Below is a small trained network, with its code and all its weights. Each question gives an input and a target symbol and asks what happens when units are switched off, that is, made to give their printed mean instead of their output.

import numpy as np


def w(rows, s, z=0):
    codes = np.array(rows[::2]) - 128.0
    scale = np.full(codes.shape[1], s)
    scale[-1] = z or s
    return codes * scale


def norm(h):
    return h / np.sqrt((h * h).mean(-1, keepdims=True) + 1e-5)


def softmax(a):
    e = np.exp(a - a.max(-1, keepdims=True))
    return e / e.sum(-1, keepdims=True)


def log_softmax(a):
    a = a - a.max(-1, keepdims=True)
    return a - np.log(np.exp(a).sum(-1, keepdims=True))


def net(x, mask):
    ids = ['ΞΣγεζτ'.index(c) for c in x.split()]
    T = len(ids)
    res = E[ids] + P[:T]
    u = 0
    for l in range(2):
        r = norm(res)
        for j in range(3):
            rows = slice(2 * j, 2 * j + 2)
            q, k, v = (r @ M[l][rows].T for M in (Q, K, V))
            z = softmax(np.where(np.tri(T) > 0, q @ k.T / 2**0.5, -1e9)) @ v
            o = O[l][rows]
            res = res + np.where(mask[u + j], z, o[:, -1]) @ o[:, :-1]
        u += 3
    return log_softmax(norm(res)[-1] @ U[:, :-1].T + U[:, -1])


Q, K, V, O = {}, {}, {}, {}
E = w([
[104,140,58,158],'Ξ',
[127,143,180,36],'Σ',
[3,99,17,149],'γ',
[74,126,40,125],'ε',
[80,54,173,142],'ζ',
[226,170,144,164],'τ',
],0.016)
P = w([
[181,122,154,129],'0',
[98,143,168,95],'1',
[9,174,157,97],'2',
[157,181,112,154],'3',
[189,90,119,64],'4',
[134,210,106,147],'5',
[143,166,102,162],'6',
[238,103,125,64],'7',
[161,189,92,175],'8',
[137,152,148,151],'9',
[245,77,165,62],'10',
[110,167,119,163],'11',
],0.012)
Q[0] = w([
[214,30,95,69],'L0H1',
[254,29,163,92],'L0H1',
[184,69,205,79],'L0H2',
[146,18,223,25],'L0H2',
[133,83,246,170],'L0H3',
[86,55,13,48],'L0H3',
],0.0064)
K[0] = w([
[143,141,143,36],'L0H1',
[88,233,143,32],'L0H1',
[220,255,120,209],'L0H2',
[31,118,81,27],'L0H2',
[63,90,148,132],'L0H3',
[140,125,214,30],'L0H3',
],0.0088)
V[0] = w([
[99,121,192,201],'L0H1',
[155,155,115,250],'L0H1',
[106,117,127,136],'L0H2',
[178,179,136,55],'L0H2',
[150,181,118,40],'L0H3',
[176,173,192,98],'L0H3',
],0.014)
O[0] = w([
[111,113,254,159,4],'L0H1',
[127,252,76,153,195],'L0H1',
[171,175,184,124,165],'L0H2',
[163,159,153,5,9],'L0H2',
[130,32,229,20,228],'L0H3',
[169,128,147,172,45],'L0H3',
],0.0072,0.0027)
Q[1] = w([
[155,46,121,195],'L1H1',
[225,133,159,156],'L1H1',
[224,6,75,206],'L1H2',
[120,53,228,127],'L1H2',
[127,1,119,115],'L1H3',
[162,149,88,203],'L1H3',
],0.0079)
K[1] = w([
[115,178,9,131],'L1H1',
[141,83,173,37],'L1H1',
[153,22,151,42],'L1H2',
[52,114,105,171],'L1H2',
[61,133,106,42],'L1H3',
[168,73,144,77],'L1H3',
],0.013)
V[1] = w([
[245,168,65,175],'L1H1',
[86,81,231,114],'L1H1',
[53,133,60,56],'L1H2',
[79,146,56,132],'L1H2',
[184,91,147,41],'L1H3',
[30,91,139,132],'L1H3',
],0.011)
O[1] = w([
[89,161,181,99,158],'L1H1',
[180,101,138,133,2],'L1H1',
[160,102,60,140,208],'L1H2',
[167,107,10,135,207],'L1H2',
[88,31,99,47,63],'L1H3',
[254,75,190,211,151],'L1H3',
],0.0085,0.0061)
U = w([
[122,254,53,153,95],'Ξ',
[154,61,143,68,252],'Σ',
[127,171,62,195,93],'γ',
[128,142,33,133,38],'ε',
[125,188,200,226,141],'ζ',
[80,241,167,81,111],'τ',
],0.0087,0.0035)

Each question gives the input, a string of symbols that net reads in full, and the target symbol t.
The units are the heads (2 rows each of Q, K, V and O). Each row of codes is followed by its name. A weight is (code - 128) times the scale printed after its matrix; where a second scale follows, it is the last column's (O and U).
mask holds one flag per head, layer by layer. A switched-off head (its flag False) gives its mean, the last column of its rows in O, instead of its output. The means were averaged over made-up inputs and are rounded, as every weight is.
A unit's drop is (log p(t) with every unit on - log p(t) with that unit switched off) / (log p(t) with every unit on - log p(t) with every unit switched off).
The circuit of an input: a set's keep is (log p(t) with only the set's units on - log p(t) with every unit switched off) / (log p(t) with every unit on - log p(t) with every unit switched off). Starting from all 6 units, units are removed one at a time, each time the one whose removal leaves the highest keep (on an exact tie, the one counted first), for as long as the keep stays at least 0.8.
circuit, biggest first: the units of the circuit, biggest drop first
unit that matters most: the unit with the biggest drop
which heads matter: for each layer, one digit per head in row order, 1 if its drop is at least 0.15 and else 0, layers parted by /
drop of u: that unit's drop, to one decimal
input γ Ξ Ξ τ ζ, target ζ: unit that matters most => L1H3
input τ Ξ τ ζ, target τ: which heads matter => 000 / 001
input ζ ε ε ε, target ζ: circuit, biggest first => L0H1, L1H3
input ε Ξ Σ, target ε: which heads matter => 000 / 010
input γ ζ Σ τ ε, target Σ: circuit, biggest first => L0H1, L0H3
input ζ ζ γ ζ ε ε γ Ξ γ Ξ, target ζ: circuit, biggest first => L0H1, L0H2
input Σ Ξ ε ζ, target Σ: circuit, biggest first => L1H3, L0H2
input τ Ξ γ ζ γ Ξ γ γ Σ τ, target τ: circuit, biggest first => L1H2, L0H2, L1H3
input γ ε ε Σ γ Σ, target Σ: which heads matter => 100 / 000
input ζ Ξ γ ζ Σ γ ε Ξ ε Ξ, target ζ: which heads matter => 110 / 010
input ζ τ Σ τ Ξ ζ τ τ Ξ, target τ: circuit, biggest first => L1H2, L1H3
input τ Σ τ τ, target τ: which heads matter => 010 / 011
input ζ ζ Σ, target ζ: circuit, biggest first => L0H3, L0H1, L1H3
input Ξ ε Σ, target Ξ: circuit, biggest first => L1H2, L0H1
input Σ τ Σ Σ τ ε, target Σ: unit that matters most => L0H3
input τ τ Ξ Σ γ Σ Ξ γ, target Σ: which heads matter => 001 / 000
input ζ ζ Ξ Σ Ξ ε τ Σ ζ ε, target ζ: circuit, biggest first => L0H1, L0H3
input Σ γ Σ, target Σ: which heads matter => 000 / 000
input Ξ Ξ ζ, target Ξ: circuit, biggest first => L0H1, L1H2
input τ Ξ Ξ Ξ ε τ ε, target τ: circuit, biggest first => L1H2
input Ξ γ Σ, target Ξ: circuit, biggest first => L1H2, L1H3, L1H1
input τ Σ Ξ γ τ ε γ Ξ Ξ Ξ, target τ: which heads matter => 000 / 011
input ζ ζ τ, target ζ: which heads matter => 100 / 000
input ε ζ Ξ γ γ Ξ Ξ Ξ ζ Ξ τ ζ, target Ξ: which heads matter => 001 / 000
input τ γ Ξ ε ε ε ε, target τ: drop of L0H3 => 0.2
input Σ Ξ ε Ξ ε Ξ γ Σ ζ ζ Ξ, target Σ: drop of L0H2 => 0.0
input τ Σ ζ Σ Σ Σ Ξ τ, target Σ: drop of L0H1 => 0.1
input Ξ Ξ ζ ε ζ, target ζ: drop of L1H1 => 0.0
input τ ε τ τ Ξ τ Σ Ξ γ γ, target τ: unit that matters most => L0H1
